Below are the code and all the weights of a small trained network. Each question names an input and a class and asks about switching units off, where a switched-off unit gives its printed mean instead of its output.

import numpy as np


def w(rows, s, z=0):
    codes = np.array(rows[::2]) - 128.0
    scale = np.full(codes.shape[1], s)
    scale[-1] = z or s
    return codes * scale


def f(y):
    return np.maximum(y, 0)


def log_softmax(a):
    a = a - a.max(-1, keepdims=True)
    return a - np.log(np.exp(a).sum(-1, keepdims=True))


def net(x, mask):
    res = np.array(x, float).reshape(1, 8) / 4 @ E
    y = f(res @ A[0][:, :-1].T + A[0][:, -1])
    res = res + np.where(mask, y, B[0][:, -1]) @ B[0][:, :-1]
    return log_softmax(res[-1] @ U[:, :-1].T + U[:, -1])


A, B = {}, {}
E = w([
[129,124,126,128,134,124,130,126,123,131,134,126],'x0',
[128,126,127,128,125,129,127,127,131,128,130,129],'x1',
[141,175,87,40,42,149,50,104,35,71,165,92],'x2',
[81,114,49,184,57,58,97,205,122,155,147,197],'x3',
[130,125,129,129,126,129,131,134,125,129,127,124],'x4',
[81,194,94,44,110,172,200,161,154,221,167,109],'x5',
[126,131,132,132,124,131,129,128,126,128,124,133],'x6',
[91,33,72,174,102,189,69,64,109,234,2,45],'x7',
],0.0091)
A[0] = w([
[129,152,163,141,150,148,119,117,116,136,145,107,48],'neuron 1',
[135,118,174,201,230,77,231,160,254,170,128,183,79],'neuron 2',
[191,90,184,183,145,73,66,117,100,28,98,165,54],'neuron 3',
[161,192,175,105,142,70,182,185,157,55,190,169,86],'neuron 4',
[200,166,226,66,200,196,191,54,135,68,147,68,44],'neuron 5',
[89,216,119,27,129,178,219,194,182,226,179,145,63],'neuron 6',
[135,117,175,184,198,96,189,170,223,159,134,150,54],'neuron 7',
[162,147,208,83,179,167,172,84,133,89,139,68,15],'neuron 8',
[76,184,130,56,99,157,220,179,156,198,168,116,44],'neuron 9',
[195,81,202,192,162,69,59,129,125,16,132,181,72],'neuron 10',
[170,189,178,105,151,78,158,181,146,54,210,190,68],'neuron 11',
[152,170,164,132,124,114,146,156,137,96,155,154,14],'neuron 12',
[58,138,39,185,29,4,116,237,120,139,185,233,42],'neuron 13',
[151,92,161,160,153,100,90,132,112,62,114,152,1],'neuron 14',
[154,193,164,81,158,53,192,166,139,30,214,218,90],'neuron 15',
[180,221,95,22,33,126,38,118,29,37,207,93,80],'neuron 16',
],0.0059,0.0032)
B[0] = w([
[139,124,120,113,127,132,108,139,128,127,140,133,136],'neuron 1',
[77,93,181,99,67,176,198,144,27,67,123,188,230],'neuron 2',
[120,189,70,164,146,66,145,67,124,115,186,107,206],'neuron 3',
[92,78,105,171,85,143,94,119,148,184,59,72,215],'neuron 4',
[199,145,167,71,189,146,60,217,227,116,117,167,211],'neuron 5',
[142,199,35,177,159,29,151,51,114,102,204,104,212],'neuron 6',
[77,96,180,92,76,166,185,151,51,70,130,170,195],'neuron 7',
[169,145,151,69,188,139,86,181,172,134,118,154,179],'neuron 8',
[148,183,74,170,141,69,144,60,132,81,184,98,189],'neuron 9',
[147,202,39,153,143,41,159,71,116,116,216,94,218],'neuron 10',
[100,88,107,172,81,161,92,103,139,197,73,73,219],'neuron 11',
[105,105,124,136,125,135,108,103,129,140,97,115,158],'neuron 12',
[217,163,215,49,253,154,45,208,238,116,108,180,234],'neuron 13',
[140,161,90,136,140,102,142,112,125,127,174,117,166],'neuron 14',
[114,66,99,164,95,172,80,97,133,207,77,71,239],'neuron 15',
[62,68,203,116,69,179,230,161,34,67,118,205,245],'neuron 16',
],0.0068,0.012)
U = w([
[89,94,176,115,82,161,201,146,48,77,137,190,184],'0',
[111,71,92,158,98,158,79,100,134,250,64,43,176],'1',
[143,193,64,143,147,56,150,84,123,104,215,108,132],'2',
[190,148,181,88,191,143,74,194,208,121,130,175,5],'3',
],0.012,0.0011)

Each question gives the input, the list of numbers given to net, and the class t.
The units are the neurons (one row each of A and B). Each row of codes is followed by its name. A weight is (code - 128) times the scale printed after its matrix; where a second scale follows, it is the last column's (A, B and U).
mask holds one flag per neuron, in row order. A switched-off neuron (its flag False) gives its mean, the last column of its row in B, instead of its output. The means were averaged over made-up inputs and are rounded, as every weight is.
A unit's drop is (log p(t) with every unit on - log p(t) with that unit switched off) / (log p(t) with every unit on - log p(t) with every unit switched off).
The circuit of an input: a set's keep is (log p(t) with only the set's units on - log p(t) with every unit switched off) / (log p(t) with every unit on - log p(t) with every unit switched off). Starting from the 12 units with the biggest drops (on a tie, the unit counted first), units are removed one at a time, each time the one whose removal leaves the highest keep (on an exact tie, the one counted first), for as long as the keep stays at least 0.8.
circuit, biggest first: the units of the circuit, biggest drop first
most important unit: the unit with the biggest drop
k most important neurons: the k neurons with the biggest drops, biggest first
drop of u: that unit's drop, to one decimal
input [-5,5,6,2,4,0,6,-8], class 1: most important unit : neuron 15
input [8,4,-2,4,3,-2,-2,-4], class 1: circuit, biggest first : [neuron 15; neuron 11]
input [2,6,2,-7,3,8,4,6], class 2: circuit, biggest first : [neuron 6; neuron 15]
input [-8,4,-4,5,5,3,-8,1], class 3: 2 most important neurons : [neuron 13; neuron 16]
input [-8,-3,3,-4,1,5,5,0], class 2: 2 most important neurons : [neuron 13; neuron 6]
input [-5,4,-5,1,0,-7,-5,-4], class 2: 2 most important neurons : [neuron 10; neuron 16]
input [-1,-2,8,-7,-6,-1,-4,8], class 0: 2 most important neurons : [neuron 16; neuron 15]
input [-1,-4,-1,-1,-7,-3,-6,-2], class 2: 3 most important neurons : [neuron 16; neuron 13; neuron 10]
input [5,8,-8,7,7,2,1,-6], class 0: 2 most important neurons : [neuron 2; neuron 7]
input [0,-4,-2,-7,-1,8,-5,-8], class 1: 3 most important neurons : [neuron 15; neuron 4; neuron 11]
input [1,-2,-6,3,1,0,7,-5], class 0: 2 most important neurons : [neuron 2; neuron 7]
input [-3,-6,4,-5,-5,1,-8,-1], class 3: 2 most important neurons : [neuron 5; neuron 2]
input [7,-4,4,-5,2,1,-8,2], class 3: 4 most important neurons : [neuron 2; neuron 5; neuron 7; neuron 8]
input [7,-4,-6,-1,8,-3,-7,-4], class 0: circuit, biggest first : [neuron 2]
input [-6,4,6,4,-4,-6,2,-7], class 1: 4 most important neurons : [neuron 15; neuron 11; neuron 4; neuron 2]
input [-3,-7,6,4,1,-3,3,-8], class 1: 2 most important neurons : [neuron 15; neuron 11]
input [0,5,-5,7,4,8,1,7], class 2: drop of neuron 6 : 0.3
input [4,-8,-6,-2,0,-4,7,4], class 0: drop of neuron 9 : 0.0
input [-5,7,4,7,-3,-1,8,4], class 3: drop of neuron 13 : 0.4
input [3,-2,2,-8,-7,4,-6,-4], class 3: most important unit : neuron 5
